Here is a tiny trained network, its code and every weight. The questions are about switching its units off for an input and a class, where a switched-off unit gives its printed mean instead of its output.

import numpy as np


def w(rows, s, z=0):
    codes = np.array(rows[::2]) - 128.0
    scale = np.full(codes.shape[1], s)
    scale[-1] = z or s
    return codes * scale


def f(y):
    return y / 2 * (1 + np.tanh(0.7978845608 * (y + 0.044715 * y**3)))


def log_softmax(a):
    a = a - a.max(-1, keepdims=True)
    return a - np.log(np.exp(a).sum(-1, keepdims=True))


def net(x, mask):
    res = np.array(x, float).reshape(1, 7) / 4 @ E
    y = f(res @ A[0][:, :-1].T + A[0][:, -1])
    res = res + np.where(mask, y, B[0][:, -1]) @ B[0][:, :-1]
    return log_softmax(res[-1] @ U[:, :-1].T + U[:, -1])


A, B = {}, {}
E = w([
[24,158,143],'x0',
[158,133,143],'x1',
[126,49,147],'x2',
[221,188,133],'x3',
[146,198,133],'x4',
[220,208,150],'x5',
[165,184,3],'x6',
],0.006)
A[0] = w([
[141,160,88,32],'neuron 1',
[140,107,187,232],'neuron 2',
[102,126,81,251],'neuron 3',
[123,108,145,125],'neuron 4',
[179,116,194,203],'neuron 5',
[88,54,165,147],'neuron 6',
[80,215,9,251],'neuron 7',
[110,175,86,251],'neuron 8',
[91,75,159,10],'neuron 9',
[150,221,137,243],'neuron 10',
[126,152,72,41],'neuron 11',
],0.014,0.0023)
B[0] = w([
[56,132,139,146],'neuron 1',
[226,186,56,179],'neuron 2',
[64,129,193,175],'neuron 3',
[154,166,117,138],'neuron 4',
[169,179,19,190],'neuron 5',
[198,164,102,217],'neuron 6',
[98,90,255,254],'neuron 7',
[93,18,194,182],'neuron 8',
[98,179,141,174],'neuron 9',
[194,66,137,220],'neuron 10',
[31,164,139,149],'neuron 11',
],0.0064,0.0074)
U = w([
[139,52,22,5],'0',
[158,85,76,150],'1',
[254,128,33,250],'2',
[168,144,84,5],'3',
[151,92,165,231],'4',
[149,97,64,5],'5',
[122,115,76,5],'6',
[126,82,100,251],'7',
],0.0074,0.0023)

Each question gives the input, the list of numbers given to net, and the class t.
The units are the neurons (one row each of A and B). Each row of codes is followed by its name. A weight is (code - 128) times the scale printed after its matrix; where a second scale follows, it is the last column's (A, B and U).
mask holds one flag per neuron, in row order. A switched-off neuron (its flag False) gives its mean, the last column of its row in B, instead of its output. The means were averaged over made-up inputs and are rounded, as every weight is.
A unit's drop is (log p(t) with every unit on - log p(t) with that unit switched off) / (log p(t) with every unit on - log p(t) with every unit switched off).
The circuit of an input: a set's keep is (log p(t) with only the set's units on - log p(t) with every unit switched off) / (log p(t) with every unit on - log p(t) with every unit switched off). Starting from all 11 units, units are removed one at a time, each time the one whose removal leaves the highest keep (on an exact tie, the one counted first), for as long as the keep stays at least 0.8.
units of the circuit, in order: the units of the circuit, biggest drop first
unit that matters most: the unit with the biggest drop
k most important neurons: the k neurons with the biggest drops, biggest first
drop of u: that unit's drop, to one decimal
input [0,6,-2,-8,-7,-5,-7], class 2: units of the circuit, in order -> [neuron 6; neuron 2]
input [-3,-6,3,1,6,8,6], class 4: units of the circuit, in order -> [neuron 7; neuron 8; neuron 2]
input [-6,0,3,-6,-8,-1,0], class 2: units of the circuit, in order -> [neuron 6; neuron 7]
input [1,0,3,1,7,3,-8], class 2: units of the circuit, in order -> [neuron 2; neuron 5; neuron 7]
input [8,-7,1,8,-2,0,3], class 4: units of the circuit, in order -> [neuron 7; neuron 5; neuron 8]
input [1,6,-2,-6,8,7,8], class 4: units of the circuit, in order -> [neuron 7; neuron 8]
input [-4,2,6,3,-5,-8,-1], class 2: unit that matters most -> neuron 6
input [3,-6,5,-1,2,4,-6], class 2: 2 most important neurons -> [neuron 2; neuron 7]
input [-5,-3,2,-6,-3,-1,-2], class 2: 3 most important neurons -> [neuron 6; neuron 7; neuron 8]
input [6,-6,-7,8,7,3,4], class 4: drop of neuron 2 -> 0.0
input [7,3,-4,7,-3,6,3], class 4: drop of neuron 7 -> 0.4
input [-8,3,6,-7,-1,3,-2], class 2: drop of neuron 6 -> 0.1
input [5,-2,2,-7,5,8,4], class 4: drop of neuron 5 -> 0.1
input [-4,8,-2,6,0,0,-5], class 2: unit that matters most -> neuron 5
